Below are the code and all the weights of a small trained network. Each question names an input and a target symbol and asks about switching units off, where a switched-off unit gives its printed mean instead of its output.

import numpy as np


def w(rows, s, z=0):
    codes = np.array(rows[::2]) - 128.0
    scale = np.full(codes.shape[1], s)
    scale[-1] = z or s
    return codes * scale


def softmax(a):
    e = np.exp(a - a.max(-1, keepdims=True))
    return e / e.sum(-1, keepdims=True)


def log_softmax(a):
    a = a - a.max(-1, keepdims=True)
    return a - np.log(np.exp(a).sum(-1, keepdims=True))


def net(x, mask):
    ids = ['αβγζηθμξπστφψω'.index(c) for c in x.split()]
    T = len(ids)
    res = E[ids] + P[:T]
    u = 0
    for l in range(2):
        r = res
        for j in range(3):
            rows = slice(3 * j, 3 * j + 3)
            q, k, v = (r @ M[l][rows].T for M in (Q, K, V))
            z = softmax(np.where(np.tri(T) > 0, q @ k.T / 3**0.5, -1e9)) @ v
            o = O[l][rows]
            res = res + np.where(mask[u + j], z, o[:, -1]) @ o[:, :-1]
        u += 3
    return log_softmax(res[-1] @ U[:, :-1].T + U[:, -1])


Q, K, V, O = {}, {}, {}, {}
E = w([
[104,88,148],'α',
[69,166,96],'β',
[178,163,86],'γ',
[156,103,107],'ζ',
[89,136,138],'η',
[154,113,163],'θ',
[105,192,76],'μ',
[254,102,87],'ξ',
[152,118,129],'π',
[3,126,109],'σ',
[192,129,115],'τ',
[170,68,61],'φ',
[65,175,175],'ψ',
[133,122,85],'ω',
],0.022)
P = w([
[76,127,243],'0',
[139,186,126],'1',
[171,180,115],'2',
[144,185,113],'3',
[171,195,94],'4',
[149,194,72],'5',
[100,173,78],'6',
[78,200,44],'7',
[30,209,38],'8',
[253,250,3],'9',
[77,157,94],'10',
[178,73,139],'11',
[65,193,69],'12',
],0.0045)
Q[0] = w([
[129,100,106],'L0H1',
[193,33,112],'L0H1',
[177,155,170],'L0H1',
[157,126,212],'L0H2',
[136,73,191],'L0H2',
[199,146,65],'L0H2',
[197,20,168],'L0H3',
[173,244,84],'L0H3',
[101,228,254],'L0H3',
],0.0086)
K[0] = w([
[57,135,77],'L0H1',
[108,190,165],'L0H1',
[113,138,1],'L0H1',
[102,92,29],'L0H2',
[190,80,187],'L0H2',
[147,91,54],'L0H2',
[222,227,107],'L0H3',
[113,43,163],'L0H3',
[154,198,204],'L0H3',
],0.0099)
V[0] = w([
[71,216,189],'L0H1',
[93,73,96],'L0H1',
[177,92,171],'L0H1',
[77,106,101],'L0H2',
[159,233,41],'L0H2',
[89,154,180],'L0H2',
[142,159,8],'L0H3',
[225,215,181],'L0H3',
[128,82,85],'L0H3',
],0.013)
O[0] = w([
[131,202,169,82],'L0H1',
[163,93,177,171],'L0H1',
[171,183,140,112],'L0H1',
[65,88,219,148],'L0H2',
[76,100,169,163],'L0H2',
[254,142,145,66],'L0H2',
[88,160,118,254],'L0H3',
[120,157,92,39],'L0H3',
[135,76,120,214],'L0H3',
],0.0092,0.0051)
Q[1] = w([
[152,183,30],'L1H1',
[2,31,77],'L1H1',
[175,245,194],'L1H1',
[85,158,127],'L1H2',
[108,235,73],'L1H2',
[136,177,104],'L1H2',
[106,253,185],'L1H3',
[77,121,213],'L1H3',
[204,120,138],'L1H3',
],0.0079)
K[1] = w([
[140,138,172],'L1H1',
[249,34,84],'L1H1',
[110,172,60],'L1H1',
[101,75,92],'L1H2',
[175,152,69],'L1H2',
[98,58,71],'L1H2',
[75,169,66],'L1H3',
[128,142,124],'L1H3',
[72,73,127],'L1H3',
],0.015)
V[1] = w([
[139,153,100],'L1H1',
[192,118,177],'L1H1',
[100,164,211],'L1H1',
[69,128,113],'L1H2',
[246,105,169],'L1H2',
[104,170,185],'L1H2',
[183,210,121],'L1H3',
[73,171,118],'L1H3',
[123,166,66],'L1H3',
],0.012)
O[1] = w([
[245,250,129,86],'L1H1',
[203,53,253,255],'L1H1',
[45,198,191,41],'L1H1',
[64,105,50,143],'L1H2',
[19,61,122,129],'L1H2',
[10,205,75,91],'L1H2',
[197,136,157,84],'L1H3',
[116,166,138,18],'L1H3',
[211,196,89,33],'L1H3',
],0.005,0.0055)
U = w([
[128,75,220,137],'α',
[12,201,114,3],'β',
[86,215,84,53],'γ',
[107,108,113,29],'ζ',
[84,171,170,57],'η',
[199,157,199,148],'θ',
[36,228,96,183],'μ',
[156,138,79,218],'ξ',
[135,151,142,110],'π',
[2,140,144,111],'σ',
[135,173,126,214],'τ',
[62,58,74,142],'φ',
[111,209,185,227],'ψ',
[68,132,103,201],'ω',
],0.0075,0.0035)

Each question gives the input, a string of symbols that net reads in full, and the target symbol t.
The units are the heads (3 rows each of Q, K, V and O). Each row of codes is followed by its name. A weight is (code - 128) times the scale printed after its matrix; where a second scale follows, it is the last column's (O and U).
mask holds one flag per head, layer by layer. A switched-off head (its flag False) gives its mean, the last column of its rows in O, instead of its output. The means were averaged over made-up inputs and are rounded, as every weight is.
A unit's drop is (log p(t) with every unit on - log p(t) with that unit switched off) / (log p(t) with every unit on - log p(t) with every unit switched off).
The circuit of an input: a set's keep is (log p(t) with only the set's units on - log p(t) with every unit switched off) / (log p(t) with every unit on - log p(t) with every unit switched off). Starting from all 6 units, units are removed one at a time, each time the one whose removal leaves the highest keep (on an exact tie, the one counted first), for as long as the keep stays at least 0.8.
circuit, biggest first: the units of the circuit, biggest drop first
unit that matters most: the unit with the biggest drop
which heads matter: for each layer, one digit per head in row order, 1 if its drop is at least 0.15 and else 0, layers parted by /
input α α α α ξ φ φ β ζ, target α: which heads matter -> 111 / 100
input σ α ω π, target σ: which heads matter -> 111 / 111
input α α π σ ω ζ η, target α: circuit, biggest first -> L0H2; L0H3; L1H1
input φ η ω φ ξ σ α α α μ π, target φ: circuit, biggest first -> L0H1; L1H1; L0H2
input α φ α ψ, target α: which heads matter -> 111 / 010
input α γ τ φ α σ σ α ξ, target α: circuit, biggest first -> L0H2; L0H3; L1H1; L0H1
input α φ ξ ζ σ α η, target α: circuit, biggest first -> L0H3; L0H2; L0H1; L1H1
input α α π α φ γ, target α: which heads matter -> 111 / 110
input α α ξ ξ α μ β, target α: circuit, biggest first -> L0H3; L0H2; L1H1
input φ θ φ β, target φ: circuit, biggest first -> L0H1; L1H1
input α φ θ π ζ β, target α: circuit, biggest first -> L0H3; L0H2; L1H1; L0H1
input ξ β ξ α α α α η ξ α α φ, target ξ: circuit, biggest first -> L1H1; L1H2; L0H3; L1H3
input φ α η, target φ: circuit, biggest first -> L0H1; L1H1
input σ α η, target σ: unit that matters most -> L1H2
input α α α α ξ α σ φ φ μ, target α: circuit, biggest first -> L0H3; L0H2; L0H1; L1H1
input α φ α α γ, target α: unit that matters most -> L0H3
input α μ σ τ α β φ ξ ζ, target α: circuit, biggest first -> L0H2; L0H3; L1H1
input σ φ π, target σ: which heads matter -> 111 / 011
input α ω α φ φ γ ζ μ α α ω, target α: circuit, biggest first -> L0H2; L0H3; L1H1; L0H1
input φ σ φ τ ξ, target φ: which heads matter -> 111 / 101
input σ σ φ φ φ α φ α α, target σ: unit that matters most -> L0H2
input φ α ξ ζ ω ξ β ζ, target φ: circuit, biggest first -> L0H1; L1H1; L0H2
input φ σ ξ α β θ ξ μ, target φ: which heads matter -> 100 / 100
input σ σ ω, target σ: which heads matter -> 111 / 111
input φ α π μ θ σ α ζ τ φ π φ γ, target φ: which heads matter -> 111 / 100
